Small tables with named rows and columns. After each table, cells are looked up by row and column.

kelabaz =
          sisi     nar    lavo
sobip    0.085  -0.682   0.305
sazen   -0.440  -0.383   0.480
sor      0.644   0.325  -0.668
tekof   -0.372  -0.529  -0.483
vum     -0.260   0.725  -0.155
tarino   0.750   0.692  -0.077
nesa    -0.583  -0.735  -0.375
moro     0.106  -0.808  -0.067
govofu  -0.157   0.310  -0.637
zam     -0.280  -0.437  -0.412

lavo of nesa = -0.375
sisi of tekof = -0.372
nar of govofu = 0.310
nar of nesa = -0.735
lavo of sazen = 0.480
sisi of moro = 0.106
nar of vum = 0.725
nar of tekof = -0.529
sisi of vum = -0.260
nar of tarino = 0.692
nar of sor = 0.325
nar of moro = -0.808
sisi of sazen = -0.440
Which row has the largest nar? vum

tadevat
fields: zamig, nonula, fabon, vot, vasino
zibidu: [169, 205, 17, 90, 78]
vup: [194, 24, 195, 75, 233]
soga: [119, 206, 36, 172, 68]
fid: [170, 220, 0, 92, 64]
gep: [108, 166, 82, 172, 93]
gafefo: [212, 15, 192, 16, 227]
nolodit: [114, 134, 114, 147, 117]
kugo: [165, 149, 78, 104, 121]
fetese: [106, 159, 90, 172, 99]
tinisa: [117, 196, 47, 172, 74]
dugu: [159, 66, 167, 149, 211]
vorozir: [153, 216, 12, 119, 65]
kaz: [183, 39, 185, 110, 227]

fabon of nolodit is 114
vasino of zibidu is 78
vasino of vorozir is 65
vasino of kaz is 227
nonula of kaz is 39
nonula of vup is 24
zamig of fid is 170
fabon of tinisa is 47
fabon of vup is 195
zamig of soga is 119
nonula of dugu is 66
nonula of kugo is 149
vot of tinisa is 172
vot of kugo is 104

Table fufamur
|  | vubizu | zuk | lof | zugog | zezu | dezu | bis | roro | tisa |
|---|---|---|---|---|---|---|---|---|---|
| fovu | 105 | 106 | 106 | 106 | 106 | 106 | 108 | 107 | 106 |
| tunek | 116 | 51 | 232 | 126 | 64 | 203 | 124 | 77 | 225 |
| dobigeg | 50 | 35 | 105 | 51 | 25 | 143 | 189 | 82 | 120 |
| zopuzer | 49 | 97 | 116 | 165 | 109 | 112 | 44 | 177 | 112 |
| zav | 107 | 107 | 110 | 109 | 108 | 108 | 105 | 107 | 109 |

What is the zezu of tunek in fufamur? 64
What is the zugog of dobigeg in fufamur? 51
What is the zuk of tunek in fufamur? 51
What is the zuk of fovu in fufamur? 106
What is the vubizu of fovu in fufamur? 105
What is the roro of zav in fufamur? 107
What is the zuk of dobigeg in fufamur? 35
What is the bis of dobigeg in fufamur? 189
What is the lof of dobigeg in fufamur? 105

Table ran
cols = lek, vilap
zuf: [39.9, 1.5]
kamolar: [42.3, 77.4]
gigo: [45.9, 81.4]
kuzo: [38.5, 76.1]
futiko: [64.9, 72.9]

kamolar, lek: 42.3
kuzo, lek: 38.5
kamolar, vilap: 77.4
zuf, lek: 39.9
futiko, vilap: 72.9
gigo, vilap: 81.4
Which row has the largest lek? futiko

Table digeren
|  | selub | vumum | rezit |
|---|---|---|---|
| dosus | 4.2 | 8.1 | 2.3 |
| nem | 6.9 | 3.8 | 5.2 |
| latasid | 0.5 | 7.3 | 1.7 |
| tuv | 6.5 | 5.7 | 2.7 |

What is the selub of latasid in digeren? 0.5
What is the rezit of tuv in digeren? 2.7
What is the selub of dosus in digeren? 4.2
What is the rezit of dosus in digeren? 2.3
What is the selub of nem in digeren? 6.9
What is the vumum of tuv in digeren? 5.7
What is the vumum of latasid in digeren? 7.3
What is the rezit of latasid in digeren? 1.7
What is the vumum of nem in digeren? 3.8
What is the vumum of dosus in digeren? 8.1
What is the rezit of nem in digeren? 5.2
What is the selub of tuv in digeren? 6.5

zamo =
,vulid,tobol,zag,mun
kap,135,223,157,191
dal,35,188,180,29
dut,81,147,204,46
poguvag,201,33,73,136
nenile,81,191,109,103
zek,186,109,203,167

dut, tobol => 147
nenile, vulid => 81
nenile, tobol => 191
dut, zag => 204
kap, mun => 191
kap, zag => 157
zek, tobol => 109
zek, zag => 203
dal, mun => 29
poguvag, zag => 73
nenile, zag => 109
zek, vulid => 186
poguvag, vulid => 201
dut, mun => 46
kap, vulid => 135
kap, tobol => 223
zek, mun => 167
Row with the largest vulid: poguvag

bepa
         dinaliz  rof  sonob  zod  foreli  velubop
labu          15  118    143  210     112      141
fuli         162  181    115  140      47      175
piga           5  111    133  203     113      123
bifen        132   65     56   21     106       40
dezaba        60   19    131   70     180       73
ged          129   49    181   67     159      150
fovob        114   21    172   58     178      120
ger            5   99    130  194     123      109
sodibuk      163  189    129  147      45      189
fur          105  102     36   67      72       22
sef          136  189    117  156      48      165
seg          134  175     69  131      27      114

What is the rof of fuli in bepa?
181
What is the foreli of piga in bepa?
113
What is the sonob of fovob in bepa?
172
What is the sonob of labu in bepa?
143
What is the zod of sodibuk in bepa?
147
What is the dinaliz of ged in bepa?
129
What is the zod of ger in bepa?
194
What is the foreli of bifen in bepa?
106
What is the zod of dezaba in bepa?
70
What is the velubop of seg in bepa?
114
What is the dinaliz of fur in bepa?
105
What is the dinaliz of piga in bepa?
5
What is the sonob of ged in bepa?
181
What is the sonob of ger in bepa?
130
What is the zod of fur in bepa?
67
What is the zod of fovob in bepa?
58
Row with the largest foreli: dezaba

lemidim:
cols = lun, tek
sas: [44, 106]
sep: [208, 181]
nobo: [25, 93]
bipem: [50, 75]

bipem, lun -> 50
bipem, tek -> 75
sas, lun -> 44
nobo, lun -> 25
sep, tek -> 181
sep, lun -> 208
nobo, tek -> 93
sas, tek -> 106
Row with the largest lun: sep

bok:
|  | rebu | zudilu | vozo |
|---|---|---|---|
| zuvegin | 35 | 17 | 56 |
| mef | 15 | 45 | 47 |
| kor | 79 | 33 | 73 |
| zagufu | 75 | 77 | 40 |
| furena | 25 | 16 | 35 |
| dibot | 80 | 30 | 85 |
| kam | 33 | 67 | 15 |
| nese | 80 | 29 | 90 |
| dif | 55 | 22 | 82 |
| sirine | 59 | 21 | 52 |

What is the rebu of dibot in bok? 80
What is the vozo of dif in bok? 82
What is the rebu of zuvegin in bok? 35
What is the rebu of zagufu in bok? 75
What is the zudilu of dif in bok? 22
What is the rebu of kor in bok? 79
What is the zudilu of furena in bok? 16
What is the vozo of mef in bok? 47
What is the vozo of kor in bok? 73
What is the zudilu of nese in bok? 29
What is the zudilu of sirine in bok? 21
What is the rebu of mef in bok? 15
What is the vozo of kam in bok? 15

fatasot:
	nata	bele	bif	fug	sekap	zusap	bilizo
sar	13	122	156	101	121	241	243
zotupal	46	108	39	207	129	210	100
fafed	162	34	129	123	209	82	175
vasim	145	44	33	221	177	90	42
gatinas	200	77	202	53	156	68	142

fafed, fug => 123
gatinas, bif => 202
gatinas, bele => 77
sar, fug => 101
sar, bele => 122
fafed, bilizo => 175
zotupal, bele => 108
fafed, sekap => 209
vasim, bif => 33
gatinas, fug => 53
zotupal, nata => 46
vasim, zusap => 90
fafed, bele => 34
gatinas, zusap => 68
vasim, sekap => 177
gatinas, sekap => 156
zotupal, fug => 207
Which row has the largest bilizo? sar

solava =
fields: loke, zubuvin, pel, givusa, bim, sepo, reg, zap, buk
gug: [-433, -355, -189, 310, -74, 179, 414, -298, -105]
neno: [-195, -239, 195, 595, 192, -306, 83, -272, -418]
pomuza: [-398, -371, -104, 314, -94, 70, 377, -355, -157]
tira: [-77, -309, 141, -321, -477, -33, 234, -366, -37]
sep: [404, 177, 92, -684, -257, 248, 36, 133, 436]
luzeta: [92, 211, -29, 729, 730, 24, -67, 316, -39]
dar: [164, -153, 305, -460, -460, -176, 42, -296, -42]
kigudol: [327, 346, -247, -147, 291, 553, 90, 462, 555]
puno: [-363, -211, -406, 273, 103, 478, 449, -35, 167]
kedoru: [39, 174, 57, 761, 661, -88, -79, 197, -120]
beb: [-84, -199, -128, -396, -394, 372, 351, -172, 266]

What is the sepo of neno in solava? -306
What is the loke of gug in solava? -433
What is the buk of kedoru in solava? -120
What is the bim of puno in solava? 103
What is the zap of gug in solava? -298
What is the reg of kigudol in solava? 90
What is the sepo of puno in solava? 478
What is the reg of gug in solava? 414

